M =
[[ 89  19  64  89 120  46  79  89 196  93 111 111 104  89]
 [ 89 216 158  88 166 100  86  88  20  81 146 143  43  89]
 [ 89 175 104  89 103  70  42  89 137  79  83  79  70  89]
 [ 89 165  74  90  28  68 107  89   4 105 102  95 143  89]
 [ 89  82 141  90 134  58  83  90  31 106  68  74 145  89]
 [ 89  55 138  88 137 152 103  89  89 100  80  81  62  89]
 [ 89  98 115  90 148  58  93  89  72  94 116 118 112  89]
 [ 89  65 152  88 108  67  72  89  97 144  58  57 124  89]
 [ 89 151  74  89 108  42  51  88  66  59 125 131  43  89]
 [ 89  84 114  88 140  68  79  89 156  76 101 103  24  89]]
M[0, 0]	89
M[5, 13]	89
M[4, 11]	74
M[6, 4]	148
M[7, 5]	67
M[5, 6]	103
M[3, 6]	107
M[9, 9]	76
M[5, 4]	137
M[2, 0]	89
M[:, 0]	[89, 89, 89, 89, 89, 89, 89, 89, 89, 89]
M[8]	[89, 151, 74, 89, 108, 42, 51, 88, 66, 59, 125, 131, 43, 89]
M[6, 5]	58
M[0, 4]	120
M[3, 10]	102
M[9, 10]	101
M[5]	[89, 55, 138, 88, 137, 152, 103, 89, 89, 100, 80, 81, 62, 89]
M[9, 7]	89
M[9, 0]	89
M[8, 10]	125
M[7, 9]	144
M[2, 2]	104
M[:, 2]	[64, 158, 104, 74, 141, 138, 115, 152, 74, 114]
M[5, 0]	89
M[4, 2]	141
M[1, 6]	86
M[8, 13]	89
M[:, 7]	[89, 88, 89, 89, 90, 89, 89, 89, 88, 89]
M[:, 11]	[111, 143, 79, 95, 74, 81, 118, 57, 131, 103]
M[:, 1]	[19, 216, 175, 165, 82, 55, 98, 65, 151, 84]
M[8, 4]	108
M[1]	[89, 216, 158, 88, 166, 100, 86, 88, 20, 81, 146, 143, 43, 89]
M[1, 12]	43
M[5, 5]	152
M[4]	[89, 82, 141, 90, 134, 58, 83, 90, 31, 106, 68, 74, 145, 89]

x =
[[ -1  -2   3   6]
 [ 20 -19   7  53]
 [ 14  -1 -11  48]
 [ 14 -22  14  49]
 [ -8   1   3  15]]
x[0,0]	-1
x[0,1]	-2
x[4,1]	1
x[1,3]	53
x[3,3]	49
x[:, 0]	[-1, 20, 14, 14, -8]
x[1,1]	-19
x[2,3]	48
x[3,0]	14

data =
array([[ -3,   5,  -8,   6,  -2,   2,   3,   1,   0,   1,   4,   1,  -3,
         -5,  10,   1],
       [  3,  -2,   8,  -3,   3,   1,  -1,   1,   1,   1,  -1,   2,   4,
          6,  -7,   1],
       [ -7,  19,   4,  24,   0,   9, -26,   1, -16,   1,  17,   5,  10,
          1, -35,   1],
       [  1,  -7,   2, -10,   0,  -2,   4,   1,   3,   1,  -5,   2,  -2,
          0,   0,   1],
       [ -3,   7,  -6,   9,  -2,   3,  -1,   1,  -2,   1,   6,   2,  -1,
         -4,   5,   1],
       [ 10,   2,  19,   2,   9,   3,  -4,   1,   2,   1,   1,   1,  13,
         16, -13,   1],
       [ -6,   1,  -7,   0,  -4,   1,  -3,   1,  -3,   1,   1,   3,  -4,
         -7,  -4,   1],
       [ 10,  18,  13,  23,   9,   8,  -5,   1,  -1,   1,  14,   0,  15,
         14,  -1,   1],
       [  4,  -5,   9,  -7,   4,   0,   0,   1,   3,   1,  -4,   2,   4,
          6,  -8,   1],
       [ 36,  -7,  42,  -9,  24,   1,  20,   1,  23,   1,  -8,  -5,  23,
         39,  16,   1],
       [ -7, -27,   0, -36,  -5,  -8,   2,   1,   2,   1, -20,   5, -11,
         -6, -20,   1],
       [ -2, -12, -18, -15,  -6,  -5,  25,   1,  12,   1, -10,   0, -16,
        -13,  39,   1]])
data[0][0]	-3
data[2][10]	17
data[:, 8]	[0, 1, -16, 3, -2, 2, -3, -1, 3, 23, 2, 12]
data[3]	[1, -7, 2, -10, 0, -2, 4, 1, 3, 1, -5, 2, -2, 0, 0, 1]
data[4][10]	6
data[0]	[-3, 5, -8, 6, -2, 2, 3, 1, 0, 1, 4, 1, -3, -5, 10, 1]
data[:, 1]	[5, -2, 19, -7, 7, 2, 1, 18, -5, -7, -27, -12]
data[1][14]	-7
data[7][13]	14
data[9][15]	1
data[4]	[-3, 7, -6, 9, -2, 3, -1, 1, -2, 1, 6, 2, -1, -4, 5, 1]
data[7][1]	18
data[3][11]	2
data[5]	[10, 2, 19, 2, 9, 3, -4, 1, 2, 1, 1, 1, 13, 16, -13, 1]
data[3][15]	1
data[:, 2]	[-8, 8, 4, 2, -6, 19, -7, 13, 9, 42, 0, -18]
data[:, 4]	[-2, 3, 0, 0, -2, 9, -4, 9, 4, 24, -5, -6]
data[5][2]	19
data[11][3]	-15
data[11][0]	-2
data[1][6]	-1
data[:, 13]	[-5, 6, 1, 0, -4, 16, -7, 14, 6, 39, -6, -13]
data[6][7]	1
data[6][6]	-3
data[11][7]	1
data[8][14]	-8
data[0][4]	-2
data[11][10]	-10
data[:, 3]	[6, -3, 24, -10, 9, 2, 0, 23, -7, -9, -36, -15]
data[3][0]	1
data[7][3]	23
data[5][15]	1
data[11][11]	0
data[2][6]	-26
data[:, 7]	[1, 1, 1, 1, 1, 1, 1, 1, 1, 1, 1, 1]
data[2][1]	19
data[0][6]	3

grid =
[[-40 -22  20  17  23   0 -31  39   0]
 [ 27  21  13 -19 -21  18  34   9  18]
 [ 26  -2  -3  30  21  29   0 -38  15]
 [ -7 -52  18  25 -24  -3  -7  -1 -18]
 [-27  42  21  21   3  -7 -19  30  34]
 [ 34  -8  21 -18  -8  32  19   6   1]]
grid[-6,0] = -40
grid[3,1] = -52
grid[-5] = [27, 21, 13, -19, -21, 18, 34, 9, 18]
grid[-2] = [-27, 42, 21, 21, 3, -7, -19, 30, 34]
grid[1,4] = -21
grid[2,-4] = 29
grid[:, 8] = [0, 18, 15, -18, 34, 1]
grid[3] = [-7, -52, 18, 25, -24, -3, -7, -1, -18]
grid[:, -6] = [17, -19, 30, 25, 21, -18]
grid[1,-3] = 34
grid[-4,0] = 26
grid[-6,-2] = 39
grid[2,-3] = 0
grid[-2,5] = -7
grid[-5,-6] = -19
grid[4,3] = 21
grid[-6,2] = 20
grid[4,-3] = -19
grid[-1] = [34, -8, 21, -18, -8, 32, 19, 6, 1]
grid[2,-6] = 30
grid[5,8] = 1
grid[4,1] = 42
grid[5,4] = -8
grid[-5,-9] = 27
